Here is a tiny trained network, its code and every weight. The questions are about switching its units off for an input and a target symbol, where a switched-off unit gives its printed mean instead of its output.

import numpy as np


def w(rows, s, z=0):
    codes = np.array(rows[::2]) - 128.0
    scale = np.full(codes.shape[1], s)
    scale[-1] = z or s
    return codes * scale


def f(y):
    return y / 2 * (1 + np.tanh(0.7978845608 * (y + 0.044715 * y**3)))


def softmax(a):
    e = np.exp(a - a.max(-1, keepdims=True))
    return e / e.sum(-1, keepdims=True)


def log_softmax(a):
    a = a - a.max(-1, keepdims=True)
    return a - np.log(np.exp(a).sum(-1, keepdims=True))


def net(x, mask):
    ids = ['ΛΣΦΩζμπ'.index(c) for c in x.split()]
    T = len(ids)
    res = E[ids] + P[:T]
    u = 0
    for l in range(2):
        r = res
        for j in range(2):
            rows = slice(2 * j, 2 * j + 2)
            q, k, v = (r @ M[l][rows].T for M in (Q, K, V))
            z = softmax(np.where(np.tri(T) > 0, q @ k.T / 2**0.5, -1e9)) @ v
            o = O[l][rows]
            res = res + np.where(mask[u + j], z, o[:, -1]) @ o[:, :-1]
        u += 2
        y = f(res @ A[l][:, :-1].T + A[l][:, -1])
        res = res + np.where(mask[u : u + 8], y, B[l][:, -1]) @ B[l][:, :-1]
        u += 8
    return log_softmax(res[-1] @ U[:, :-1].T + U[:, -1])


Q, K, V, O, A, B = {}, {}, {}, {}, {}, {}
E = w([
[202,1,196,97],'Λ',
[123,53,218,17],'Σ',
[87,28,146,113],'Φ',
[75,147,214,138],'Ω',
[213,99,221,185],'ζ',
[102,58,33,217],'μ',
[95,243,109,197],'π',
],0.0073)
P = w([
[105,155,55,54],'0',
[123,142,111,112],'1',
[126,143,127,129],'2',
[124,118,143,144],'3',
[115,113,163,158],'4',
[113,95,172,171],'5',
[110,83,190,180],'6',
[101,76,208,182],'7',
[99,70,217,192],'8',
[96,58,228,208],'9',
[91,56,248,219],'10',
[90,47,247,223],'11',
[89,25,254,231],'12',
],0.0053)
Q[0] = w([
[17,121,156,207],'0.h0',
[30,124,120,164],'0.h0',
[146,200,1,71],'0.h1',
[107,91,202,155],'0.h1',
],0.0091)
K[0] = w([
[50,52,184,127],'0.h0',
[101,62,169,96],'0.h0',
[94,156,5,40],'0.h1',
[153,112,191,214],'0.h1',
],0.011)
V[0] = w([
[187,206,43,87],'0.h0',
[92,81,162,164],'0.h0',
[2,155,59,53],'0.h1',
[131,154,193,204],'0.h1',
],0.0086)
O[0] = w([
[254,130,146,131,1],'0.h0',
[43,112,109,142,194],'0.h0',
[120,128,233,200,33],'0.h1',
[113,182,69,101,192],'0.h1',
],0.0076,0.0051)
A[0] = w([
[148,79,153,27,182],'0.n0',
[103,167,69,92,200],'0.n1',
[105,100,59,145,173],'0.n2',
[103,39,230,137,153],'0.n3',
[68,163,140,146,235],'0.n4',
[137,136,254,73,155],'0.n5',
[59,159,113,158,253],'0.n6',
[77,127,179,174,198],'0.n7',
],0.0085,0.0066)
B[0] = w([
[120,82,169,13,168],'0.n0',
[196,124,81,129,180],'0.n1',
[159,104,106,156,184],'0.n2',
[2,88,145,134,187],'0.n3',
[137,145,41,131,228],'0.n4',
[46,189,185,71,145],'0.n5',
[148,135,2,143,255],'0.n6',
[65,148,36,139,203],'0.n7',
],0.0082,0.0095)
Q[1] = w([
[160,250,176,115],'1.h0',
[155,91,182,142],'1.h0',
[115,104,107,123],'1.h1',
[162,179,162,142],'1.h1',
],0.013)
K[1] = w([
[221,95,253,150],'1.h0',
[98,142,229,82],'1.h0',
[144,92,95,199],'1.h1',
[118,161,161,62],'1.h1',
],0.0072)
V[1] = w([
[131,252,120,136],'1.h0',
[176,124,114,178],'1.h0',
[133,99,99,182],'1.h1',
[131,127,146,109],'1.h1',
],0.012)
O[1] = w([
[126,246,129,95,143],'1.h0',
[135,148,184,177,137],'1.h0',
[153,138,158,171,255],'1.h1',
[124,119,116,114,58],'1.h1',
],0.014,0.011)
A[1] = w([
[109,164,158,184,205],'1.n0',
[117,159,95,173,108],'1.n1',
[234,119,50,61,148],'1.n2',
[114,164,69,167,76],'1.n3',
[129,2,144,136,2],'1.n4',
[48,107,137,104,121],'1.n5',
[98,152,137,57,112],'1.n6',
[115,155,82,189,80],'1.n7',
],0.0073,0.0047)
B[1] = w([
[127,147,214,136,205],'1.n0',
[123,127,164,91,229],'1.n1',
[222,91,161,108,165],'1.n2',
[133,111,159,70,255],'1.n3',
[135,2,210,50,199],'1.n4',
[79,127,122,146,189],'1.n5',
[98,188,98,39,150],'1.n6',
[119,126,171,83,255],'1.n7',
],0.0086,0.0075)
U = w([
[162,102,201,75,37],'Λ',
[96,118,172,69,2],'Σ',
[87,93,116,137,191],'Φ',
[78,158,4,139,82],'Ω',
[239,125,63,88,212],'ζ',
[118,123,174,254,210],'μ',
[144,181,223,101,82],'π',
],0.0072,0.0032)

Each question gives the input, a string of symbols that net reads in full, and the target symbol t.
The units are the heads (2 rows each of Q, K, V and O) and the neurons (one row each of A and B). Each row of codes is followed by its name. A weight is (code - 128) times the scale printed after its matrix; where a second scale follows, it is the last column's (O, A, B and U).
mask holds one flag per unit, layer by layer, with each layer's heads first. A switched-off unit (its flag False) gives its mean, the last column of its rows in O or B, instead of its output. The means were averaged over made-up inputs and are rounded, as every weight is.
A unit's drop is (log p(t) with every unit on - log p(t) with that unit switched off) / (log p(t) with every unit on - log p(t) with every unit switched off).
The circuit of an input: a set's keep is (log p(t) with only the set's units on - log p(t) with every unit switched off) / (log p(t) with every unit on - log p(t) with every unit switched off). Starting from the 12 units with the biggest drops (on a tie, the unit counted first), units are removed one at a time, each time the one whose removal leaves the highest keep (on an exact tie, the one counted first), for as long as the keep stays at least 0.8.
units of the circuit, in order: the units of the circuit, biggest drop first
top k neurons: the k neurons with the biggest drops, biggest first
top k neurons in layer l: the k neurons of layer l with the biggest drops, biggest first
heads that matter: for each layer, one digit per head in row order, 1 if its drop is at least 0.15 and else 0, layers parted by /
input Φ Φ Σ Φ Φ μ Λ Φ ζ, target ζ: units of the circuit, in order => (0.h1; 0.n3)
input Σ Φ Φ ζ ζ Φ, target ζ: units of the circuit, in order => (0.h1; 0.n3; 1.n2; 0.n1)
input Σ Λ Σ Φ Φ Σ Ω Φ π π ζ, target π: units of the circuit, in order => (1.h0; 0.n0; 0.n6; 0.n4)
input Λ π Φ Φ Φ Ω Φ Ω π Φ Σ Σ Σ, target π: units of the circuit, in order => (1.h0; 0.n6; 0.n0)
input μ Λ Ω Λ ζ ζ Ω Φ Ω Ω, target Ω: top neuron => (1.n4)
input Φ Φ Λ Ω Φ Φ μ Φ, target μ: heads that matter => 00 / 11
input Φ Σ Λ Λ, target Λ: units of the circuit, in order => (1.h0; 1.n4; 0.h1; 0.n0)
input Σ Φ π Ω Σ, target π: units of the circuit, in order => (1.h0; 0.n6)
input Φ π Φ, target π: top 2 neurons => (0.n0; 0.n6)
input Ω ζ Σ Λ Φ Φ Σ Λ μ μ Ω Ω Ω, target Ω: units of the circuit, in order => (0.h0; 0.n7)
input Φ Σ μ Σ Σ μ Φ Ω Φ, target Ω: units of the circuit, in order => (0.h0; 0.n7; 0.n6; 1.n4)
input Ω Φ π ζ Ω Ω Φ ζ Φ Λ, target ζ: top 2 neurons in layer 0 => (0.n7; 0.n3)
input Σ ζ Ω Φ ζ Ω Φ Σ Φ ζ Φ Ω, target ζ: top 4 neurons in layer 0 => (0.n3; 0.n1; 0.n6; 0.n4)
input Λ Σ Ω Φ Ω Φ, target Ω: heads that matter => 01 / 10
input Λ π μ μ Φ Φ π π Ω π Σ Λ, target π: units of the circuit, in order => (1.h0; 0.n6; 0.n0; 0.n4)
input Φ Φ Ω Λ, target Ω: heads that matter => 01 / 11
input μ Φ Ω μ Φ Ω Ω Φ Φ π μ, target π: heads that matter => 00 / 11
input Φ Σ Φ Ω ζ Ω Σ Σ Ω Φ Σ, target Ω: heads that matter => 00 / 00
input Φ μ μ Φ Φ π Φ, target π: heads that matter => 00 / 10
input Ω Φ Ω Σ ζ Σ, target ζ: heads that matter => 01 / 10
input μ Λ π Ω, target π: top neuron in layer 1 => (1.n0)
input Φ μ Φ Ω ζ Φ, target ζ: heads that matter => 11 / 00
input Φ Φ Λ ζ Σ Λ μ Λ, target μ: heads that matter => 10 / 11
input Ω Φ Σ, target Ω: top 2 neurons in layer 0 => (0.n5; 0.n2)
